Here is a tiny trained network, its code and every weight. The questions are about switching its units off for an input and a class, where a switched-off unit gives its printed mean instead of its output.

import numpy as np


def w(rows, s, z=0):
    codes = np.array(rows[::2]) - 128.0
    scale = np.full(codes.shape[1], s)
    scale[-1] = z or s
    return codes * scale


def norm(h):
    return h / np.sqrt((h * h).mean(-1, keepdims=True) + 1e-5)


def f(y):
    return np.maximum(y, 0)


def log_softmax(a):
    a = a - a.max(-1, keepdims=True)
    return a - np.log(np.exp(a).sum(-1, keepdims=True))


def net(x, mask):
    res = np.array(x, float).reshape(1, 2) / 4 @ E
    u = 0
    for l in range(2):
        y = f(norm(res) @ A[l][:, :-1].T + A[l][:, -1])
        res = res + np.where(mask[u : u + 9], y, B[l][:, -1]) @ B[l][:, :-1]
        u += 9
    return log_softmax(norm(res)[-1] @ U[:, :-1].T + U[:, -1])


A, B = {}, {}
E = w([
[254,223,133,97,180],'x0',
[187,18,94,28,128],'x1',
],0.0069)
A[0] = w([
[137,79,40,106,112,60],'L0N0',
[116,80,148,203,130,58],'L0N1',
[87,161,110,86,144,97],'L0N2',
[111,132,222,186,81,181],'L0N3',
[178,137,208,132,179,163],'L0N4',
[114,124,124,2,152,2],'L0N5',
[142,69,89,128,24,124],'L0N6',
[114,142,47,152,182,83],'L0N7',
[121,131,160,158,97,74],'L0N8',
],0.0081,0.0034)
B[0] = w([
[230,2,142,166,41,198],'L0N0',
[96,144,11,110,145,180],'L0N1',
[120,149,147,99,123,129],'L0N2',
[222,21,160,110,46,253],'L0N3',
[24,32,41,89,44,216],'L0N4',
[177,84,173,159,91,186],'L0N5',
[96,193,63,89,195,230],'L0N6',
[101,89,171,94,162,132],'L0N7',
[191,112,152,90,140,157],'L0N8',
],0.0054,0.0043)
A[1] = w([
[188,142,107,79,174,138],'L1N0',
[101,88,157,177,112,112],'L1N1',
[118,175,168,215,113,4],'L1N2',
[18,120,156,122,162,88],'L1N3',
[195,196,109,132,178,129],'L1N4',
[158,56,86,121,100,161],'L1N5',
[127,173,206,252,119,54],'L1N6',
[187,135,124,155,111,156],'L1N7',
[126,144,155,123,195,100],'L1N8',
],0.011,0.0043)
B[1] = w([
[20,35,108,165,139,177],'L1N0',
[113,128,66,63,192,174],'L1N1',
[226,14,215,107,37,161],'L1N2',
[130,156,63,87,198,151],'L1N3',
[2,78,41,162,165,165],'L1N4',
[149,235,187,166,136,254],'L1N5',
[241,74,164,59,149,182],'L1N6',
[47,189,108,102,100,172],'L1N7',
[91,64,165,71,161,129],'L1N8',
],0.0063,0.01)
U = w([
[181,65,154,105,100,183],'0',
[47,120,65,107,151,165],'1',
[137,252,161,131,100,168],'2',
[121,150,145,155,155,13],'3',
[123,150,152,159,176,7],'4',
[118,150,152,144,163,50],'5',
[119,144,154,166,168,2],'6',
],0.028,0.0085)

Each question gives the input, the list of numbers given to net, and the class t.
The units are the neurons (one row each of A and B). Each row of codes is followed by its name. A weight is (code - 128) times the scale printed after its matrix; where a second scale follows, it is the last column's (A, B and U).
mask holds one flag per neuron, layer by layer. A switched-off neuron (its flag False) gives its mean, the last column of its row in B, instead of its output. The means were averaged over made-up inputs and are rounded, as every weight is.
A unit's drop is (log p(t) with every unit on - log p(t) with that unit switched off) / (log p(t) with every unit on - log p(t) with every unit switched off).
The circuit of an input: a set's keep is (log p(t) with only the set's units on - log p(t) with every unit switched off) / (log p(t) with every unit on - log p(t) with every unit switched off). Starting from the 12 units with the biggest drops (on a tie, the unit counted first), units are removed one at a time, each time the one whose removal leaves the highest keep (on an exact tie, the one counted first), for as long as the keep stays at least 0.8.
units of the circuit, in order: the units of the circuit, biggest drop first
unit that matters most: the unit with the biggest drop
top k neurons: the k neurons with the biggest drops, biggest first
top k neurons in layer l: the k neurons of layer l with the biggest drops, biggest first
drop when u is switched off: that unit's drop, to one decimal
input [-1,3], class 2: unit that matters most : L1N5
input [7,-8], class 0: units of the circuit, in order : (L1N2; L1N6; L1N5)
input [7,-7], class 0: units of the circuit, in order : (L1N2; L1N6; L1N5)
input [-6,5], class 1: top 3 neurons : (L0N3; L0N6; L1N6)
input [4,0], class 1: top 3 neurons : (L0N3; L0N0; L1N0)
input [2,1], class 2: drop when L0N4 is switched off : 0.8
input [-2,0], class 2: drop when L0N0 is switched off : 0.0
input [-5,-6], class 0: drop when L0N4 is switched off : 0.1
input [0,3], class 2: drop when L1N6 is switched off : 0.2
input [2,3], class 2: top 4 neurons in layer 1 : (L1N5; L1N6; L1N2; L1N7)
